Below is a small trained network, with its code and all its weights. Each question gives an input and a class and asks what happens when units are switched off, that is, made to give their printed mean instead of their output.

import numpy as np


def w(rows, s, z=0):
    codes = np.array(rows[::2]) - 128.0
    scale = np.full(codes.shape[1], s)
    scale[-1] = z or s
    return codes * scale


def f(y):
    return np.maximum(y, 0)


def log_softmax(a):
    a = a - a.max(-1, keepdims=True)
    return a - np.log(np.exp(a).sum(-1, keepdims=True))


def net(x, mask):
    res = np.array(x, float).reshape(1, 6) / 4 @ E
    y = f(res @ A[0][:, :-1].T + A[0][:, -1])
    res = res + np.where(mask, y, B[0][:, -1]) @ B[0][:, :-1]
    return log_softmax(res[-1] @ U[:, :-1].T + U[:, -1])


A, B = {}, {}
E = w([
[141,86,238,254,88,52,111],'x0',
[242,202,111,138,137,117,39],'x1',
[118,46,157,42,239,58,73],'x2',
[126,56,40,239,186,171,106],'x3',
[253,11,158,83,85,196,170],'x4',
[50,96,143,95,53,202,9],'x5',
],0.0084)
A[0] = w([
[124,79,151,91,235,91,74,54],'neuron 0',
[27,68,152,114,146,126,210,63],'neuron 1',
[112,72,78,181,167,123,120,90],'neuron 2',
[119,58,77,194,143,147,102,56],'neuron 3',
[22,187,100,176,178,97,80,25],'neuron 4',
[224,193,139,155,138,113,16,60],'neuron 5',
[96,114,159,116,86,168,58,5],'neuron 6',
[102,68,177,168,87,92,146,109],'neuron 7',
[135,155,179,66,76,77,136,86],'neuron 8',
[132,100,190,177,76,101,84,78],'neuron 9',
[71,87,145,118,53,166,6,3],'neuron 10',
[154,202,84,190,46,175,153,80],'neuron 11',
[114,113,165,167,109,93,113,71],'neuron 12',
[216,62,160,99,118,182,159,36],'neuron 13',
[168,118,144,178,129,28,186,86],'neuron 14',
[129,164,195,77,54,102,130,50],'neuron 15',
[163,92,172,188,101,93,95,57],'neuron 16',
[127,90,91,174,123,161,124,120],'neuron 17',
[172,119,128,103,190,79,63,109],'neuron 18',
[68,96,163,150,119,147,173,70],'neuron 19',
[118,125,56,48,134,198,148,88],'neuron 20',
[139,158,53,87,153,113,185,96],'neuron 21',
[151,103,71,203,173,164,49,97],'neuron 22',
[116,66,126,82,143,60,83,79],'neuron 23',
[181,26,129,110,82,181,139,64],'neuron 24',
[164,81,132,139,137,168,128,87],'neuron 25',
[76,100,142,132,122,146,152,55],'neuron 26',
],0.012,0.0069)
B[0] = w([
[42,109,187,175,63,195,170,212],'neuron 0',
[237,37,66,105,59,122,111,224],'neuron 1',
[148,152,172,44,152,121,175,180],'neuron 2',
[124,155,135,52,147,130,162,179],'neuron 3',
[78,240,115,136,68,37,94,224],'neuron 4',
[208,55,24,67,86,126,96,226],'neuron 5',
[159,98,149,183,182,73,161,176],'neuron 6',
[113,137,86,130,164,181,74,207],'neuron 7',
[134,181,143,28,177,116,187,208],'neuron 8',
[73,161,122,119,162,201,96,199],'neuron 9',
[184,51,125,254,216,76,179,218],'neuron 10',
[43,35,209,168,61,173,167,252],'neuron 11',
[102,176,107,117,147,174,65,173],'neuron 12',
[66,206,106,178,90,59,113,208],'neuron 13',
[142,127,113,215,191,144,122,230],'neuron 14',
[113,159,128,26,155,142,183,204],'neuron 15',
[58,131,93,119,169,161,88,189],'neuron 16',
[138,160,171,48,149,131,193,178],'neuron 17',
[117,32,144,155,75,136,152,197],'neuron 18',
[179,88,92,74,100,137,105,182],'neuron 19',
[84,147,115,164,205,204,51,228],'neuron 20',
[148,123,118,204,183,142,86,205],'neuron 21',
[133,130,145,33,151,121,164,202],'neuron 22',
[69,135,170,152,85,167,156,193],'neuron 23',
[94,214,113,148,77,42,95,214],'neuron 24',
[121,199,129,108,113,96,129,168],'neuron 25',
[171,100,97,97,109,126,111,160],'neuron 26',
],0.0093,0.012)
U = w([
[75,225,117,167,62,2,83,82],'0',
[78,147,104,147,240,254,19,74],'1',
[68,64,227,179,23,213,206,73],'2',
[130,163,168,15,207,122,232,94],'3',
[175,93,122,253,249,73,199,253],'4',
[185,51,36,94,52,136,87,176],'5',
[154,155,187,155,138,131,107,168],'6',
],0.0099,0.015)

Each question gives the input, the list of numbers given to net, and the class t.
The units are the neurons (one row each of A and B). Each row of codes is followed by its name. A weight is (code - 128) times the scale printed after its matrix; where a second scale follows, it is the last column's (A, B and U).
mask holds one flag per neuron, in row order. A switched-off neuron (its flag False) gives its mean, the last column of its row in B, instead of its output. The means were averaged over made-up inputs and are rounded, as every weight is.
A unit's drop is (log p(t) with every unit on - log p(t) with that unit switched off) / (log p(t) with every unit on - log p(t) with every unit switched off).
The circuit of an input: a set's keep is (log p(t) with only the set's units on - log p(t) with every unit switched off) / (log p(t) with every unit on - log p(t) with every unit switched off). Starting from the 12 units with the biggest drops (on a tie, the unit counted first), units are removed one at a time, each time the one whose removal leaves the highest keep (on an exact tie, the one counted first), for as long as the keep stays at least 0.8.
units of the circuit, in order: the units of the circuit, biggest drop first
k most important neurons: the k neurons with the biggest drops, biggest first
drop when u is switched off: that unit's drop, to one decimal
input [-4,-7,6,-3,5,6], class 5: units of the circuit, in order	(neuron 1)
input [2,-2,-4,-3,5,4], class 0: 2 most important neurons	(neuron 24; neuron 13)
input [-5,6,-6,0,-6,3], class 0: 2 most important neurons	(neuron 4; neuron 1)
input [5,8,-8,5,5,3], class 2: 4 most important neurons	(neuron 11; neuron 1; neuron 17; neuron 9)
input [-3,5,-4,-5,2,3], class 3: 2 most important neurons	(neuron 1; neuron 15)
input [4,1,-5,-7,-6,-2], class 3: 2 most important neurons	(neuron 15; neuron 8)
input [-4,4,6,2,8,-2], class 0: 2 most important neurons	(neuron 13; neuron 24)
input [1,-3,2,2,6,7], class 4: 3 most important neurons	(neuron 10; neuron 4; neuron 6)
input [0,-5,4,-8,3,8], class 3: 3 most important neurons	(neuron 15; neuron 8; neuron 14)
input [-6,7,-6,-3,-1,-3], class 5: 4 most important neurons	(neuron 5; neuron 0; neuron 9; neuron 14)
input [-8,8,-8,-1,-7,-7], class 1: 2 most important neurons	(neuron 21; neuron 1)
input [6,7,-3,-5,5,-6], class 5: 4 most important neurons	(neuron 5; neuron 20; neuron 10; neuron 21)
input [-5,3,-5,6,6,0], class 0: units of the circuit, in order	(neuron 24; neuron 13)
input [-4,1,8,-2,-1,-5], class 2: most important neuron	(neuron 0)
input [-5,-8,4,-7,-2,5], class 5: drop when neuron 2 is switched off	0.2
input [-6,-1,1,-1,-8,3], class 0: drop when neuron 4 is switched off	2.2
input [-8,0,4,-7,1,-6], class 1: drop when neuron 21 is switched off	0.5
